Q: |  5.54 |  2.11 | -5.28 |  0.05 | -4.35 |  4.58 |
A: 4.58, 5.54

Q:
| -0.56 | -3.69 | -3.50 | -1.22 |
|  1.56 | -2.27 | -1.37 |  6.09 |
| -2.88 | -1.11 |  2.33 | -5.74 |
A: -1.22, -2.88

Q: | -5.55 |  0.85 |  1.36 | -1.22 | -0.54 |
A: -0.54, -5.55

Q: | -4.64 | -1.12 | -2.86 | -0.30 |  2.93 | -1.61 |
A: -1.61, -4.64

Q:
|  3.32 | -4.61 |  2.73 |  5.09 |
| -1.84 |  1.70 |  0.76 | -1.22 |
A: 5.09, -1.84

Q:
|  3.70 | -1.33 | -2.05 | -1.38 | -4.35 |
| -2.34 | -2.95 | -2.31 | -2.60 | -1.15 |
| -3.76 |  3.47 |  4.68 |  4.42 | -1.40 |
A: -4.35, -3.76

Q:
|  0.61 |  1.33 |  3.78 |  0.11 |  1.53 |  3.63 |  0.37 |
|  1.50 | -4.06 |  2.91 | -0.06 | -3.40 | -4.63 | -2.13 |
| -0.08 |  2.19 |  2.16 | -0.85 |  0.30 |  2.34 |  0.41 |
A: 0.37, -0.08

Q: | -4.93 | -2.51 | -0.40 |  1.89 |
A: 1.89, -4.93
---
[[-1.30, -2.63, 1.92, -0.68, -0.55, 1.06, 3.56], [4.69, -4.12, -0.33, 2.92, 2.68, -5.95, 3.65]] => -1.30, 3.65
[-0.11, 1.49, 1.16, 3.75, 4.00, 4.70, 1.10] => -0.11, 1.10
[6.09, 4.26, 1.55, -0.77] => 6.09, -0.77
[[4.06, -1.20, 0.85, -0.30, 1.99, -1.57], [3.59, -1.31, -0.96, -1.10, 2.75, 1.96], [5.34, -0.01, 1.28, 1.38, 0.03, -1.41]] => 4.06, -1.41
[[-2.39, 2.59, -1.82, 5.37, -3.36, 2.83], [0.77, -4.63, 2.81, 4.57, -2.02, -0.36]] => -2.39, -0.36
[-0.82, -2.54, -5.06, -3.52, -1.35] => -0.82, -1.35
[[4.52, -3.90, -1.56, -3.90, -1.04], [-0.11, -1.47, -0.85, -0.68, -0.73], [-2.42, -1.23, 1.11, -1.47, -0.75]] => 4.52, -0.75
[[-1.65, 4.28, 1.52, 1.20, -0.66], [-2.61, -2.66, -1.21, -0.53, 1.84], [2.94, 5.95, -1.48, -3.84, -1.56]] => -1.65, -1.56
[-1.44, -1.25, -2.71, 3.82, 3.03, -4.48, 5.26] => -1.44, 5.26
---
[[7, 6, 9, 3, 1, 8],
 [1, 1, 8, 5, 6, 3]]
8, 1

[449, 531, 117, 645, 912]
912, 449

[[2302, 7818, 5727, 7526, 6081, 3587, 6100],
 [6259, 6601, 4699, 2406, 6833, 5130, 5748]]
6100, 6259

[254, 149, 215, 54]
54, 254

[7060, 2623, 3875, 2369, 8591]
8591, 7060

[[-1, -10, -17, -38],
 [-33, 5, -27, 27],
 [-38, 5, -24, 29]]
-38, -38
---
|  2.11 | -3.38 | -5.98 | -0.11 |  5.08 | -> -0.11
| -3.64 | -1.14 | -5.11 | -1.52 | -> -5.11
| -5.48 | -2.56 |  2.35 |  2.53 | -4.92 | -2.78 | -4.90 | -> -2.78
| -5.76 | -4.06 | -2.08 |  0.72 | -2.87 | -4.88 |  3.06 | -> -4.88
| -5.09 |  2.38 |  3.41 |  4.68 |  2.51 |  3.15 | -> 2.51
|  3.75 | -4.07 | -5.70 | -2.42 |  1.21 | -0.93 | -> 1.21
